Each row has a name. Each question is about the rows just above it.

Columns, left to right: S P Q C U G B D
-562, 544, -90, 246, -110, -27, -151, 265 = vudi
-237, -233, 181, -591, -309, -194, -56, -206 = viker
805, 549, 59, -238, -447, -140, 107, -597 = Suzo
232, 457, -826, -69, -20, -149, -609, 76 = Lopi
-90, 181 is in which column, read top down?  Q
Among the named rows, does one hold 805, 549, 59, -238 next to each other, in this order?  yes
-309, -447, -20 is in which column, read top down?  U

Columns, left to right: L Y W M F T
75, 101, -124, 421, 532, -258  Figu
75, 101, -124, 421, 532, -16  medeg
75, 101, -124, 421, 532, 709  Dem
Whose row is 75, 101, -124, 421, 532, -258?  Figu
Among the named rows, does one hold 101, -124 next to each other, in this order?  yes
Is 709, 532 printed in one of the named rows, side by side and in this order?  no
Which column holds -16, 709 top down?  T
Among the named rows, does one hold 101, -124 next to each other, in this order?  yes

Columns, left to right: H N J V E A X K
306, -489, -239, 336, -227, -141, -144, -175 -> medeg
160, -87, 26, -322, -83, 478, -667, -40 -> pes
-112, -231, -159, 140, 9, -23, 756, 355 -> viker
179, 7, -22, 515, -3, -481, -138, -434 -> zolip
Which column holds this, read top down? -87, -231, 7  N
Which column holds -227, -83, 9 top down?  E
Does one of the named rows hold 307, -489, -239, 336 side by side, in this order?  no
Which column holds 336, -322 top down?  V
Among the named rows, does one hold 140, 10 next to each other, in this order?  no

Columns, left to right: Tud Posak nagu gugoz sapi Zev mivo rem Ris
-514, 126, -120, 343, 253, -226, -66, 197, -371 : pes
623, -111, 54, -113, -447, 132, 668, 39, 775 : medeg
354, -229, 233, -414, -10, 177, -116, -116, -107 : Dem
-603, 229, -159, 380, -81, -123, -106, -41, -22 : Lopi
327, -226, 251, -488, -62, 138, -44, -94, -1 : rupoz
-649, 157, -122, 396, 121, -195, -56, 127, -279 : Figu
125, -22, -69, 98, 359, 6, -227, 60, -407 : viker
-577, 126, -120, 343, 253, -226, -66, 197, -371 : Gesa
-461, 107, -123, 285, 335, -219, -91, 215, -414 : Rora
-653, 173, -130, 405, 57, -171, -63, 82, -216 : zolip
-618, 138, -120, 368, 200, -217, -57, 173, -344 : Suzo
-571, 127, -121, 340, 254, -223, -67, 197, -378 : vudi
Which column holds -22, 126, 107 top down?  Posak
Which column holds 380, -488, 396, 98, 343, 285, 405, 368, 340 top down?  gugoz
Is -172, -63, 82, -216 printed in one of the named rows, side by side and in this order?  no
Does one of the named rows hold -10, 177 side by side, in this order?  yes
Is -122, 285, 335 printed in one of the named rows, side by side and in this order?  no

Columns, left to right: Dus bered voba neza
16, 66, 273, -498 -> viker
16, 66, 858, 619 -> Dem
184, 82, -142, 300 -> Figu
-47, 209, -572, -460 -> pes
-498, 619, 300 is in which column, read top down?  neza
Among the named rows, does one hold 82, 184 next to each other, in this order?  no
Which column holds this, read top down? 16, 16  Dus
16, 184, -47 is in which column, read top down?  Dus
Does one of the named rows hold -572, -460 side by side, in this order?  yes
Does one of the named rows hold 65, 858, 619 side by side, in this order?  no

Columns, left to right: Fitub kasi zanu lato Kaboz Nupu nibe rolug
-139, 325, -183, 615, -44, 313, 48, -479 -> zolip
88, 333, -144, 489, 202, 322, -6, -404 -> Gesa
28, -437, 326, -6, -194, 303, -42, 67 -> Figu
139, 101, 440, 647, -25, 390, 32, 37 -> Dem
-12, -110, 612, 299, -359, -67, 42, 240 -> pes
28, -437, 326, 771, -194, 303, -42, 67 -> Suzo
Which column holds 101, -110 top down?  kasi
Is -194, 303, -42 printed in one of the named rows, side by side and in this order?  yes
Is 333, -144 printed in one of the named rows, side by side and in this order?  yes
-359, -194 is in which column, read top down?  Kaboz
-42, 32 is in which column, read top down?  nibe

Columns, left to right: Mito taki Bab vid
-282, -111, 637, -103 -> zolip
93, -91, -385, -118 -> Gesa
-639, 135, -840, 14 -> Dem
93, -91, -631, -335 -> Figu
Which column holds this, read top down? -103, -118  vid
Is -631, -336 printed in one of the named rows, side by side and in this order?  no
Is -91, -631, -334 printed in one of the named rows, side by side and in this order?  no
Which column holds this, read top down? -111, -91  taki
Which column holds this, read top down? -639, 93  Mito
Is 93, -92 printed in one of the named rows, side by side and in this order?  no

Columns, left to right: Moben zozag ninup Vebud diba
-153, -138, 52, 147, 275 : pes
-58, -398, 29, -188, 58 : Lopi
493, -156, -171, 395, 195 : viker
135, -291, 245, 678, 235 : rupoz
-33, -432, 22, 161, 222 : Rora
28, 4, 107, -241, -108 : Dem
Which column holds -153, -58, 493, 135 top down?  Moben
Is -171, 394 printed in one of the named rows, side by side and in this order?  no
Which column holds -33, 28 top down?  Moben

Columns, left to right: regud Masi gimam bufum zok
-205, 94, 264, 19, -25  Lopi
560, 320, -471, 239, 482  viker
298, -28, -346, 77, 242  vudi
448, 41, 73, 617, -343  pes
-802, 257, 104, -96, 283  Dem
-901, 471, 251, -101, 430  zolip
-542, 144, 484, -185, -80  Gesa
Does one of the named rows hold 257, 104, -96 side by side, in this order?  yes
Which column holds this, read top down? 94, 320, -28  Masi
Which column holds -25, 482, 242, -343, 283, 430 top down?  zok
Which column holds this, read top down? -346, 73, 104, 251, 484  gimam

Columns, left to right: Detuf Tirev lidu Virup mibin Fel
-128, 370, -112, 181, -9, -142  Dem
-441, 342, -376, -67, 26, 434  viker
-347, -347, -367, 556, -16, -261  Rora
-168, -139, -135, 525, 43, 710  medeg
-441, 342, -376, -67, 26, -358  vudi
345, -460, -261, -150, 25, 406  Gesa
-11, 426, 626, 41, -12, -194  pes
Does one of the named rows hold -129, 370, -112, 181, -9 side by side, in this order?  no
Does one of the named rows hold -112, 181 side by side, in this order?  yes
Which column holds 342, -460, 426 top down?  Tirev
43, 26, 25, -12 is in which column, read top down?  mibin
-441, -347, -168, -441, 345, -11 is in which column, read top down?  Detuf

